[[-13 -20  -3 -28]
 [  0   7  15  -1]
 [-13 -14  -6 -14]
 [-30 -52 -53 -38]
 [-23  89  35  64]]
|
[[-13 -20]
 [  0   7]
 [-13 -14]]

[[-52  78  47 -73]
 [ 94  20 -78 -35]
 [ 83 -56 -69  42]
 [-68  47  79 -58]]
|
[[-52  78]
 [ 94  20]
 [ 83 -56]]

[[ 20  52]
 [ 39 -17]
 [  2  81]
 [  3 -25]]
|
[[ 20  52]
 [ 39 -17]
 [  2  81]]

[[ 79 -31  94]
 [-69  -4 -66]
 [-13 -35 -39]]
|
[[ 79 -31]
 [-69  -4]
 [-13 -35]]

[[-35 -52 -23 -58]
 [ 39 -40   8 -38]
 [ 69 -12  78  48]]
|
[[-35 -52]
 [ 39 -40]
 [ 69 -12]]

[[ 29   8]
 [  3 -61]
 [ 51  31]
 [-52  89]]
|
[[ 29   8]
 [  3 -61]
 [ 51  31]]

[[  9  -6  86  31]
 [ 12 -15  38  39]
 [ 10  12 -48 -12]]
|
[[  9  -6]
 [ 12 -15]
 [ 10  12]]
---
[[ 38 -31 -83   4   2  28]
 [-38  39  33 -21 -24 -17]
 [-43  62  48 -34  -9 -25]
 [-54  21  48 -33 -10 -33]
 [  2   0   4  -7  23   5]
 [-17  20   5 -49  53 -11]
 [-12  -1  27  10  27  12]]
|
[[-38  39  33 -21 -24 -17]
 [-54  21  48 -33 -10 -33]
 [-17  20   5 -49  53 -11]]

[[ 31 -18  -7  60  14  32]
 [ -8 -18 -14  23  43  87]]
|
[[ -8 -18 -14  23  43  87]]

[[  0  -5   3]
 [-50  76 -46]
 [-54  31 -47]
 [  4 -34  78]]
|
[[-50  76 -46]
 [  4 -34  78]]

[[ -1  14 -21 -26 -31 -35 -53 -54  -3  85   6  41 -15]
 [ 19 -14  59  41 -56   6  -5  14   6  59  24 -91 -29]]
|
[[ 19 -14  59  41 -56   6  -5  14   6  59  24 -91 -29]]

[[ 24  15  18  25  12   1 -14]
 [ 21 -17  -4   8  15  -1 -35]
 [ 16 -69  18  62 -45  21  23]
 [ 12 -64  19  54 -30  28  22]
 [ 20 -18  -8   7  14   0 -35]
 [ 12 -64  19  53 -29  30  22]
 [ 25  -7   3  26  20   1 -48]
 [ 18 -83  23  72 -47  30  28]
 [-30   5 -14 -10  -7  -4  40]]
|
[[ 21 -17  -4   8  15  -1 -35]
 [ 12 -64  19  54 -30  28  22]
 [ 12 -64  19  53 -29  30  22]
 [ 18 -83  23  72 -47  30  28]]

[[-32 -50 -16  -7 -27   0 -45 -38 -49   0 -34 -18]
 [ 61 -41 -19 -10 -46 -33 -25 -29  -8 -20  75  41]
 [-14  16  30  10 -24  59  37  27  -1 -17 -84 -44]
 [-38  47   3  20  52 -18  55  38  38  28 -51   3]]
|
[[ 61 -41 -19 -10 -46 -33 -25 -29  -8 -20  75  41]
 [-38  47   3  20  52 -18  55  38  38  28 -51   3]]
---
[[-52 -77 -61  -7  40   9  45  37  18  24  39  13  12   2]
 [  9   9  12   8  18 -38 -15  30  25 -32 -35 -39 -44  31]]
|
[[  2  12  13  39  24  18  37  45   9  40  -7 -61 -77 -52]
 [ 31 -44 -39 -35 -32  25  30 -15 -38  18   8  12   9   9]]

[[-39  34  40  68 -17 -31  28 -52 -21  65]
 [  6  -5  63  64  27  51   5  15  19 -80]
 [ 12   5  15  40  45  28  -5 -70 -19 -90]
 [-33  24  70  46  13  27  -1  22   8 -91]]
|
[[ 65 -21 -52  28 -31 -17  68  40  34 -39]
 [-80  19  15   5  51  27  64  63  -5   6]
 [-90 -19 -70  -5  28  45  40  15   5  12]
 [-91   8  22  -1  27  13  46  70  24 -33]]

[[-49 -42   4 -38  49 -55  50   6   6 -67  -5 -23  33  27]
 [-12 -74 -63  -9  70 -27  57 -95 -44 -86  47 -22  60  55]]
|
[[ 27  33 -23  -5 -67   6   6  50 -55  49 -38   4 -42 -49]
 [ 55  60 -22  47 -86 -44 -95  57 -27  70  -9 -63 -74 -12]]

[[ 84  16 -33   1  -7 -67  25  -3  44  16]
 [-76 -48  18 -31 -32  57 -34 -35 -35 -39]]
|
[[ 16  44  -3  25 -67  -7   1 -33  16  84]
 [-39 -35 -35 -34  57 -32 -31  18 -48 -76]]

[[-30 -59  22 -78 -75 -16 -50  15]
 [-12  -3   3   4   4 -11  -4  -6]]
|
[[ 15 -50 -16 -75 -78  22 -59 -30]
 [ -6  -4 -11   4   4   3  -3 -12]]

[[-32  73 -57  36  94  26  90  -5 -71   2   5 -98  83  -8 -25 -31]
 [-12 -83  -3  39 -93 -31 -88  52 -90  14 -32  99 -44 -22 -69 -87]
 [ 75  24  -2 -32 -44  45 -29  67  61 -76  -8  96  88  99  -7 -42]
 [ 74 -68  65 -50  44  66  58  16 -28  56   3 -52 -97 -14 -58  -7]
 [-77 -31  61 -11  42  -7 -55  31  64  20 -36 -67  26  27 -23  41]]
|
[[-31 -25  -8  83 -98   5   2 -71  -5  90  26  94  36 -57  73 -32]
 [-87 -69 -22 -44  99 -32  14 -90  52 -88 -31 -93  39  -3 -83 -12]
 [-42  -7  99  88  96  -8 -76  61  67 -29  45 -44 -32  -2  24  75]
 [ -7 -58 -14 -97 -52   3  56 -28  16  58  66  44 -50  65 -68  74]
 [ 41 -23  27  26 -67 -36  20  64  31 -55  -7  42 -11  61 -31 -77]]

[[-36  14 -33   3 -18  82 -71 -47 -23  44  20 -13]
 [-69  49 -34  -5  53 -10 -33   4  73  -7 -55 -24]
 [-13 -38  46 -48 -54 -12   7  53  56 -14  45 -60]
 [ 16  25 -13  29  28  20 -38 -52 -92  27  59   2]]
|
[[-13  20  44 -23 -47 -71  82 -18   3 -33  14 -36]
 [-24 -55  -7  73   4 -33 -10  53  -5 -34  49 -69]
 [-60  45 -14  56  53   7 -12 -54 -48  46 -38 -13]
 [  2  59  27 -92 -52 -38  20  28  29 -13  25  16]]

[[ -5 -44  64 -63]
 [-74  30  33  -6]
 [ 44 -35 -19  12]
 [ 50 -86  20 -79]
 [ 21  81 -42  40]
 [ 37 -11  26 -68]
 [-65   8  36 -27]
 [ 72 -12  30 -35]
 [ -9  39 -77  85]
 [ 27  16  64 -60]
 [ -1  43  64 -38]]
|
[[-63  64 -44  -5]
 [ -6  33  30 -74]
 [ 12 -19 -35  44]
 [-79  20 -86  50]
 [ 40 -42  81  21]
 [-68  26 -11  37]
 [-27  36   8 -65]
 [-35  30 -12  72]
 [ 85 -77  39  -9]
 [-60  64  16  27]
 [-38  64  43  -1]]

[[ -5  -6 -44 -18  -6 -30 -28 -36  -5  -6  75 -35  -1]
 [ 12  22 -15  21  -7  -1 -26   3   6 -17  35   1  -2]
 [ 14  16   0  31  -6   0 -23   0   9 -16   7   4 -13]
 [-13 -11 -51 -27  -3 -52 -36 -56  -9  -8  97 -54  -9]]
|
[[ -1 -35  75  -6  -5 -36 -28 -30  -6 -18 -44  -6  -5]
 [ -2   1  35 -17   6   3 -26  -1  -7  21 -15  22  12]
 [-13   4   7 -16   9   0 -23   0  -6  31   0  16  14]
 [ -9 -54  97  -8  -9 -56 -36 -52  -3 -27 -51 -11 -13]]
